(in the rows, 128 means zero)
Here are made-up nodes, facts about them, and rows of numbers that follow some of those facts. Name the node behind each unnamed row.

How the nodes are related:
χ: uses; λ: is of sort
(1006) χ:(1296) λ:trugrel
(760) χ:(863) λ:zifan
(386) χ:(703) λ:pipogan
(661) χ:(520) λ:zetuk
(1041) χ:(24) λ:zifan
(602) χ:(23) λ:zifan
(746) χ:(316) λ:zifan
(1019) χ:(686) λ:zifan
(1076) χ:(1233) λ:trugrel
(925) χ:(386) λ:trugrel
(1304) χ:(190) λ:zetuk
(644) χ:(654) λ:zifan
(570) χ:(1228) λ:trugrel
(871) χ:(602) λ:zifan
(597) χ:(187) λ:zifan
(1145) χ:(779) λ:pipogan
(1257) χ:(702) λ:pipogan
(520) χ:(844) λ:zifan
(198) χ:(764) λ:zetuk
(1033) χ:(891) λ:pipogan
(1213) χ:(479) λ:pipogan
(686) χ:(603) λ:zifan
(1227) λ:zifan
(404) χ:(681) λ:trugrel
(1105) χ:(661) λ:pipogan
(654) χ:(646) λ:zetuk
(764) χ:(1257) λ:trugrel
(799) χ:(813) λ:zetuk
(603) χ:(1145) λ:pipogan
(135) χ:(1182) λ:zifan
(670) χ:(172) λ:zifan
(1291) χ:(446) λ:pipogan
(678) λ:pipogan
(369) χ:(651) λ:trugrel
(542) χ:(530) λ:zifan
(696) χ:(369) λ:zifan
(1073) χ:(542) λ:zifan
(25) χ:(1041) λ:pipogan
(877) χ:(266) λ:zifan
(1228) χ:(1019) λ:zifan
(289) χ:(276) λ:zetuk
(1233) χ:(1087) λ:pipogan
(983) χ:(548) λ:zifan
(235) χ:(445) λ:zifan
(907) χ:(644) λ:zifan
(1167) χ:(1042) λ:trugrel
(471) χ:(289) λ:pipogan
(904) χ:(1152) λ:pipogan
(1042) χ:(1163) λ:zifan
(619) χ:(135) λ:zetuk
(448) χ:(1291) λ:pipogan
(1172) χ:(1213) λ:zetuk
(779) χ:(1147) λ:zifan
(453) χ:(1304) λ:zifan
(956) χ:(791) λ:pipogan
(1122) χ:(657) λ:pipogan
(276) χ:(619) λ:zetuk
(12) χ:(1028) λ:zetuk
(1251) χ:(1172) λ:zifan
(1244) χ:(1073) λ:zifan
(985) χ:(570) λ:zifan
(223) χ:(597) λ:zifan
(1280) χ:(871) λ:zifan
(863) χ:(870) λ:trugrel
(1085) χ:(746) λ:zifan
(762) χ:(12) λ:zifan
(1152) χ:(1122) λ:zifan
(172) χ:(956) λ:trugrel
(332) χ:(307) λ:pipogan
(60) χ:(471) λ:zifan
(190) χ:(485) λ:trugrel
(530) χ:(453) λ:pipogan
(373) χ:(760) λ:pipogan
(1231) χ:(670) λ:zifan
(1038) χ:(925) λ:zifan
(497) χ:(77) λ:zifan
(446) χ:(1269) λ:pipogan
(1147) χ:(953) λ:zifan
(307) χ:(1280) λ:pipogan
(813) χ:(593) λ:zetuk
(729) λ:zifan
(445) χ:(1085) λ:zifan
(593) χ:(235) λ:zetuk
(485) χ:(497) λ:pipogan
(891) χ:(877) λ:zifan
(1261) χ:(42) λ:trugrel
(1163) χ:(1033) λ:trugrel
(702) χ:(678) λ:pipogan
(1296) χ:(448) λ:zifan
(922) χ:(1167) λ:zetuk
(651) χ:(1038) λ:zetuk
(753) χ:(922) λ:trugrel
(791) χ:(985) λ:pipogan
(870) χ:(1231) λ:zetuk
(844) χ:(753) λ:pipogan
(1028) χ:(60) λ:pipogan
(703) χ:(519) λ:zifan
(266) χ:(404) λ:zifan
(1087) χ:(904) λ:zifan
(24) χ:(551) λ:zifan
(681) χ:(198) λ:zetuk
(330) λ:pipogan
(953) χ:(25) λ:pipogan
(987) χ:(524) λ:pipogan
(195) χ:(983) λ:pipogan
(42) χ:(223) λ:zifan
(551) χ:(1006) λ:trugrel
(316) χ:(124) λ:trugrel
(519) χ:(330) λ:trugrel
(646) χ:(1251) λ:pipogan
(187) χ:(1244) λ:zifan
(524) χ:(696) λ:zifan
(548) χ:(373) λ:zifan
(1182) χ:(799) λ:zifan
(479) χ:(195) λ:zifan
(1269) χ:(1227) λ:pipogan
(656) χ:(1105) λ:zifan
(657) χ:(1261) λ:zifan
(124) χ:(987) λ:zifan
(23) χ:(1076) λ:zifan
(77) λ:trugrel

Some rows with their names:
(485): [102 126 118 104 134 143 103  78 153  93  81  99  80 136  91 113 141 120
 151 152 108 105 132 129 114 101 132 148 154 132 150 109 149]
(316): [153 115 121 182  98 132 111 122 174 123 102 100 130 103  82 106 156 127
 111 138 116 138  64 101 145 166  87 130 154 110 109  74  87]
(813): [118 138 141  86 130 128 104 141 147 140 147 116 132 143  72 126 101 120
 151 120 178 171  86 126  65 130  61 135 176 123 144  72 133]
(190): [138 166 103 113 156 130 118  90 143 135 104 116 132 154  90  90 172 102
  82 145 108 135 152 123 171  84 149 155 135 136 167 130 135]
(1257): [ 91 125 111 130 121 143 129  80 135  96  90 108  91 117 134 116 134 136
 162 154 120 136 131 138  78 113 106 123 143 106 130 112 118]
(764): [121 166 100 144 136 136 150  89 113 136 113 125 145 121 145  93 155 132
 101 152 120 178 158 132 123 109 112 115 120 100 132 136  96]
(60): [125 114 116  97 159 155 150 127 145 142 152 117 123 130 119 106 135  92
 147 111 117 163 112 138  95 129  82 148 136 126 155  80 111]
(799): [121 118 137  91 158 134 101 134 142 125 154 104 142 150  97 122 118  92
 171 134 168 170  91 136  66 138  48 148 167 118 149  65 140]
(1028): [120 121 116 106 155 157 148 122 143 138 142 111 126 123 120 106 139  99
 140 114 115 153 113 138 100 126  89 147 137 125 147  85 110]
(654): [116 114 114 125 140 145 146  98 162 142 124 138  91 101 141 110 207 131
 132 132 127 119 123 162 119 131 112 135 130 134 128 104  94]
(985): [114 154  64 150 129 218 176 126 106 120  92 146 131  79  92 148 105  49
 114 157 108 108 147 101 121 163 116 159 121 125  99  82 127]
(729): [ 95 139 133 127 103 146 161 112 138 144  98 132 108 104  92 124 140 130
 109 113 116 129 120 143 111 115 114 130 147 126 138 113  95]
(702): [124 159 104 149 145 131 148 103 129 146 116 125 151 125 128  98 155 131
  95 142 133 159 154 136 124 115 110 125 126 107 128 124 105]
(661): [116 133 109 142 130 160 153  92 128 120 107 117 112 107 144 102 155 119
 131 140  96 150 129 138  98 122 110 124 119 110 135 106  92]
(877): [ 99 157 113 130 120 156 110  56  99  75  76 105 111 120 167 112 140 139
 153 182 126 177 143 146  57 110  93  93 116  89 139 130  92]
(686): [ 92 179  78 186 142 173 160 138  81 142 116 130 156 112  88 115 112  62
  75 138 136 124 189 104 128 150 130 159 134 110 117 117 134]
(289): [137 142 116  89 176 123 152 146 135 168 180 123 167 149 111 102 122  93
 124 114 157 191 127 129 111 110  68 151 147 119 149  99 127]
(1244): [149 167 117  86 168 135 124  87 154 134  83 106 143 170  80  82 160 113
  73 144  83 116 160 119 181  73 160 157 133 144 179 126 152]


Now the same nodes, written a new way:
Some rows with their names:
(445): [109 103 199 112 120  96 115 122  95 183 151 159 104 137 135 126  77 139
 151  47 100 155 134  93 120  83 159 138 124 118 148 112]
(135): [ 85  90 167 110 117  54  77  85 135 153 191 126 135 130  85  96  72  74
 177  55 111 172  87  86 137  98 143 127 195  98 158  94]
(619): [ 85  90 161 110 119  55  76  86 138 148 192 123 137 128  84  96  75  70
 176  61 115 172  84  87 138 100 140 127 200  99 157  95]
(686): [ 95 149  74  97  89 142 157 103 128 121 196 137 151 104 112 114 143 109
 165 143  82  75 133 154 121 131  83 107  72 151 118 149]
(24): [106 136  76  92  78 131 129 104 125 130 177 170 174  66  92 128 155 138
 183 147 103  91 115 158 142 126 117  90  51 154 117 162]
(1041): [104 134  74  88  77 132 132 103 124 132 182 168 177  65  90 127 154 135
 186 147  99  89 117 159 140 126 113  90  50 157 118 160]
(597): [168 193 139 141 135 118 102 136 168  97  53 102 166  94  72 118 117 187
 112 142 205 133  74 171 138 130 177 145 142 108 103 151]
(1172): [109 160 151 166 187 152 142 119 156 127 107 100  75 168 137 122 117 104
 118 147 125 122 116 137 115 143  93 142 151  99 122 115]
(813): [ 95  91 183 108 117  67  90  99 118 169 178 140 121 132 105 107  71  97
 168  46 107 168 105  85 129  90 153 134 168 105 155 101]
(644): [122 138 135 139 147 134 131 126 136 127 120 120 111 141 131 127 126 122
 123 134 128 127 123 130 124 132 119 133 134 117 127 125]
(369): [149 130 197 127 131 162 164 167  71 189  86 186  83 137 186 166 113 210
 109  85 105 121 186 121 107  94 164 144  40 147 126 144]
(657): [188 167 113 114  87 111 141 161 135  69  99  66 178 129 120 101 109 159
  65 114 179 124 143 142 115 129 166 169 170 140 114 138]
(1261): [183 175 119 121 100 113 132 156 143  76  88  73 177 120 106 104 111 166
  76 120 188 127 125 150 120 130 169 163 164 131 111 141]
(661): [135  89 110 136 133 130 116 135 122 126 119 139 128 128 145 145 158 116
 121 153 138 145 133 112 143 142 128 115 143 132 137 119]
(497): [131 146 137 137 144 129 112 121 145 130 100 135 131 111 106 132 129 149
 138 139 148 132  99 142 138 129 140 124 120 115 119 136]
(485): [133 158 143 144 153 127 104 120 154 130  81 138 135 102  92 136 129 160
 142 144 162 135  81 152 143 129 148 123 118 109 117 141]
(60): [100 105 141 118 123  82  94  99 136 135 168 120 137 126  94 106  97  89
 158  91 123 155  97 104 136 115 134 126 177 109 144 108]
(1033): [146  27  84 147 145 132  93 149 115 122 101 158 128 126 168 178 203  96
 110 195 152 174 140  87 165 162 126  89 167 141 152 107]

Name these rows:
No name comes twice in this set of rows, the named rows included.
[180 182 127 128 113 113 122 150 152  82  73  83 173 112  94 107 114 175
  89 128 194 129 107 157 127 129 174 158 155 124 108 145]  (42)
[119 144 141 147 159 139 133 124 141 129 116 114 103 147 131 126 122 118
 123 138 126 128 121 133 122 135 113 136 139 114 124 122]  (654)
[115 107 201 114 123 107 121 129  89 187 140 166  97 138 145 135  79 152
 144  50  99 150 148  98 117  85 163 140 108 124 144 119]  (1085)
[ 93  95 150 111 120  65  81  90 140 139 183 122 140 128  85  97  86  75
 170  75 120 165  86  93 139 108 137 124 194 101 152  98]  (289)
[115 131  97 107  99 130 123 113 127 132 152 159 161  86 101 132 146 140
 166 140 115 108 115 148 141 125 124 101  78 146 121 152]  (448)
[142 192 157 157 171 125  83 115 180 124  37 136 144  79  54 131 126 190
 149 159 201 140  42 177 152 129 172 125 114  91 103 158]  (530)
[103  99 193 110 121  84 104 113 104 179 162 153 110 134 122 121  73 123
 158  45 102 159 126  88 123  85 158 137 140 114 151 108]  (235)
[141 130 156 128 130 148 147 149 103 153 103 156 108 131 155 148 126 170
 118 115 121 124 154 129 120 116 144 134  83 139 124 138]  (703)
[129 134 133 131 134 128 122 127 133 129 115 132 130 122 120 130 131 135
 132 134 135 130 119 133 132 130 133 126 123 123 125 131]  (77)
[144 125 205 124 129 154 160 164  70 195  94 185  80 140 185 162 103 206
 113  72  99 128 184 116 106  89 168 145  45 144 130 138]  (524)
[140 188 155 157 168 124  86 115 178 126  44 140 142  82  59 134 127 186
 151 159 193 139  47 173 152 130 167 122 113  91 104 153]  (453)
[ 95 102 146 114 118  72  85  94 139 137 178 119 138 126  90 103  90  78
 166  84 122 160  90  98 138 111 135 125 188 106 149 101]  (471)
[114 133  92 102  93 128 125 111 125 133 158 165 164  77  96 133 150 140
 171 143 113 105 116 152 143 126 123  98  70 147 121 153]  (1296)

Now the same nodes, written a new way:
Named rows:
(1041): [104 183  82 124 149 185 106 117 148 133 109 119 121 102 104 122 102 100
 141 116 174 148 126 128 152 106 107  85 185 145 137]
(1033): [108 134  83 119 102  97 165  93 143 131 148 130 130 182 123 140 141  94
 159 129 155  63 113 113  90 162 104 146 133 123 112]
(891): [111 135  83 111 103  97 170  89 147 135 149 129 134 180 120 152 145  93
 162 137 146  74 116 113  89 158 113 147 124 129 111]
(1231): [112 166  88 113 148  96 108 120  94 107 153  69 120 100 172 138 100 113
  89 175  76 100  79 116 149  84 101 130 138 103 178]
(1105): [110 124  90 161 104 128 124 155 113  87 142 121 122 174 121 120 109 165
 100 109 167  44  93 120 111 159  99 123 176 109 116]
(172): [104 155  88 111 150  95 102 149  95 102 143  70 117 101 170 135  98  97
  95 176  76  80  71 121 152  87 101 114 142 101 181]
(1019): [101 131  97 116 149 175 105 169 101 120 111 116 119 103 154 128  98  91
 151 162 108  81  64 152 156 126 104  77 169 101 149]
(1228): [103 131  98 117 149 160 101 169  97 115 111 106 120 101 161 130  98  92
 143 167 100  72  64 147 158 114 102  77 164 100 159]
(187): [192 130 107 160  91  93 162  95 157 130 112  93 192 103 163 161 116 157
 159 128 171  48  53 107 162 152 176  95 137 113 103]
(524): [147 190 140 174 149 113 103 135 146  77 112  83 191 150 100 127 151 170
 121 104  80 128 130 108 137 192 141 114 105 130 180]
(1304): [164 151  81 172  91 128 164 103 123 131 111 117 173  99 137 147 140 178
 164 124 163  45  55 160 133 195 182 125 162 100 124]
(985): [105 137  92 114 151 115 104 167  95 107 118  84 119 100 169 132  97  93
 123 173  82  70  63 134 157 103 102  84 157 102 174]
(813): [128 179 148 157 132 123 104 120 141 106 109  94 165 155 171 161 160 161
  85 119  90  75 132 145 117  80 147  95 107 151 146]
(904): [128 119 125 136 142  93 172  92 162 135 112  72 200 112 134 135 120 127
 150 142 119  70  57 108 164 138 126 100 105 151  99]
(764): [114 165  87 103 124  93 175  86 158 134 140 113 153 173 118 183 154  92
 165 162 104 144 121 114  90 152 153 146 104 147 115]
(373): [167 165  99 121 138 116 118  97  94 124 157  66 116 100 150 141 104 153
  89 149  75 145 113 113 135  82 106 128 129 108 153]
(1145): [103 133  99 120 151 187 103 169 121 129 110 127 118 104 123 126  95  92
 156 137 154 110  82 153 159 129 107  76 180 109 131]
(1296): [107 211  80 123 151 177 117  85 152 131 111  93 126  97 103 122 116 174
 107 116 177 158 128 115 143  97 109 139 186 157 158]

Name these rows:
No name comes twice in this set of rows, the named rows included.
[140 197 143 170 149 115 102 129 148  82 111  79 190 156 100 129 157 171
 105 105  78 109 134 109 146 185 152 112 107 132 179]  (987)
[154 171  94 117 141 102 113  97  97 119 156  66 118  99 159 140 102 148
  89 159  75 137 109 113 139  84 106 135 132 105 163]  (760)
[103 148  88 112 148 101 104 157  94 100 133  72 119  99 172 134  98  96
 104 176  77  77  67 123 154  94 100 102 147 102 178]  (956)
[108 163  86 114 145  97 106 135  94 103 150  68 121  97 171 138  98 104
  91 176  75  91  74 118 151  85 101 125 140 101 181]  (670)
[193 130 115 157  95  93 163  93 158 129 112  88 197 104 163 162 113 151
 162 129 171  48  56 107 164 133 177  94 127 120 105]  (597)
[103 132  93 113 149 137 104 168  96 110 113  96 122 100 166 131  96  92
 133 170  92  71  63 142 157 114 104  80 159 101 166]  (570)
[101 172  86 123 150 186 103 140 145 133 110 122 119 103 106 122  99  93
 146 118 172 144 119 135 154 118 109  81 181 138 129]  (25)
[192 135  99 163  88  95 164  96 154 129 111 101 190 102 163 161 118 164
 163 127 173  47  54 107 162 169 180 100 144 108 103]  (1244)
[151 123 126 136 137  92 169  90 163 135 113  72 197 115 141 138 114 126
 149 142 142  67  56 109 166 126 132  97 108 149 101]  (1152)
[103 144  90 112 150 104 103 163  96 106 125  76 119 100 169 135  97  91
 110 176  79  73  64 130 153  97 102  91 148 102 175]  (791)
[125 188 148 154 138 127 104 113 144 105 110  89 167 158 172 159 161 168
  83 114  86  71 133 143 128  78 157  97 103 150 152]  (593)
[103 147  93 120 150 186 102 164 136 131 109 127 116 102 110 123  97  92
 155 127 165 134 100 146 155 127 107  76 184 118 127]  (1147)
[108 127  85 124 100  99 161  96 137 125 148 129 131 180 121 131 133  94
 153 123 160  54 110 116  91 161 102 143 147 119 111]  (1163)
[132 170 150 158 130 120 105 129 141 108 109 104 161 152 173 161 159 156
  84 126  98  86 135 147 104  79 135  96 107 153 138]  (799)

Now the same nodes, written a new way:
Some nodes and their rows:
(654): [118 151 155 100 108  98 157  87 144 129 115 197 152 114 175 154 142 140
 167 150 132 168  91 120 173 190 104  62 114 138 114]
(172): [110 156 131 102 117  98 157 116 112 139 118 149 144 130 162 142 153 140
 137 136 124 152 119 144 138 168  95  95 135 142 134]
(987): [ 65 124  87 171 174 113  92 127 145 124 128 163 101 108  99 139 157 131
  94 183 111 116 137  94 147 163 114 134 136 160 130]
(1038): [ 44 113  70 179 181 121  83 127 164 118 128 163  81 100  91 157 159 123
  93 182  94 109 152  93 156 172  97 114 127 177 143]
(1257): [ 97 113 166  95 135  72 140 146  96 137  67 124 115 153 184  96 152 123
 102 153  81  67 121  97 173 211 100 180 161 159  93]
(223): [ 89 124 133 121 117 121 128 175 130 147 135 163 105 100 130 140 134 120
 132 118 132 126 134 120 140  94 170 133 165 132 165]
(520): [103 195  59 169 153 116 126  76 117 127 163 168 173 116  96 146 170 176
 111 177 164 203 120 151  87 142  92  66 118 127 141]
(661): [105 197  53 171 153 117 127  76 118 127 166 170 176 116  92 148 171 178
 112 177 166 208 118 154  85 139  91  63 114 125 142]
(373): [111 151 144  97 113  99 156 100 128 135 115 174 148 120 169 147 145 141
 152 143 126 158 106 129 156 179  99  79 126 142 124]
(235): [ 97 140 111 161 159 102 105 130 119 130 124 163 131 121 114 105 152 145
  94 183 137 126 110  94 134 151 139 165 152 133 107]
(497): [ 43 110 127  96  82 122 108 194 110 105 139 197 114  81 126 102  98 171
 104  89 111  84 145  89 127  84 185  66 187 130 167]
(746): [ 80 131  98 166 167 108  98 129 133 126 124 162 116 115 106 122 157 139
  93 184 124 121 124  92 140 157 126 147 142 147 119]
(289): [133 160 142 146 142  87 119 131  90 139 121 163 167 136 128  71 149 160
  94 185 168 137  82  93 118 135 169 197 166 100  87]
(729): [101 145 120 130 135 105 133 133 114 141 122 150 130 125 137 131 153 135
 119 149 127 137 125 126 133 146 124 130 146 141 135]
(542): [ 62 115 129 107  96 122 117 186 117 121 138 187 111  92 128 119 112 152
 117 101 120 101 140 103 131  88 179  92 178 131 164]
(985): [108 157 124 105 120  97 157 121 103 142 118 137 146 135 160 137 158 141
 131 133 123 151 126 152 126 162  93 105 142 142 138]
(1227): [ 94 162  90 110 133  91 159 161  58 157 116  72 136 162 145 121 174 143
  88 109 106 120 168 183  78 134  84 145 170 151 167]
(870): [111 154 139 101 114  99 155 107 122 137 115 163 148 124 168 144 149 141
 145 141 123 156 113 135 146 174  97  86 131 140 128]

Rows to name:
No name comes twice in this set of rows, the named rows included.
[108 127 138 131 132 120 133 169 137 160 133 149  99 109 133 153 150 100
 143 129 139 142 130 131 146 101 164 160 158 138 165]  (657)
[100 174  84 149 148 104 128  96 113 131 140 156 158 127 116 134 165 164
 110 170 144 169 121 137 107 157  94  94 127 135 129]  (1167)
[102 187  68 160 151 112 127  86 115 129 154 164 167 120 106 140 167 171
 111 175 154 188 119 145  95 148  92  79 122 130 135]  (753)
[ 99 129 146 110 139  80 137 132 101 135  87 132 127 145 165 105 157 133
 105 158 100  97 121 107 154 196  99 160 154 152 102]  (404)
[134 136 139 145 151 118 143 159 147 185 131 126  88 120 133 175 173  67
 158 146 146 165 124 148 154 107 154 202 144 140 164]  (1233)
[ 84 135 104 162 163 105  99 128 129 128 124 163 121 117 109 116 155 141
  94 184 128 123 120  93 137 154 132 152 146 142 115]  (1085)
[122 153 134 150 149  89 114 131  98 135 121 163 154 132 123  82 150 157
  95 184 157 132  91  91 123 140 161 186 161 111  93]  (135)
[ 68 127  92 170 171 110  94 127 142 125 126 164 105 110 101 132 157 133
  92 183 115 120 131  93 145 161 116 138 137 156 125]  (124)
[107 146 121 157 155  98 109 130 110 132 121 163 139 126 119  96 153 150
  95 185 146 128 103  93 130 147 148 173 155 122 102]  (813)
[120 132 137 139 138 120 137 167 142 173 131 139  95 114 133 164 159  86
 149 136 142 152 128 138 149 104 160 177 152 140 164]  (1152)
[102 127 135 128 124 120 130 172 134 159 133 153  99 106 132 148 146 106
 139 125 136 137 131 127 145  99 167 150 160 136 167]  (1261)
[ 51 118  74 175 177 118  85 125 158 120 128 163  88 103  95 152 160 127
  94 182 100 111 147  92 153 168 104 120 129 172 138]  (369)
[162 146 143 162 166 119 154 147 158 205 130 114  90 129 135 193 189  47
 173 161 164 194 113 163 158 110 151 228 133 140 163]  (332)
[ 55 119  79 175 177 117  87 127 155 121 128 164  92 105  97 148 160 127
  95 182 103 112 143  94 151 166 106 124 131 167 136]  (696)
[100 148 118 128 144  88 134 116 106 133 110 144 141 138 145 117 159 146
 106 164 118 126 120 119 135 179  97 131 141 145 114]  (891)

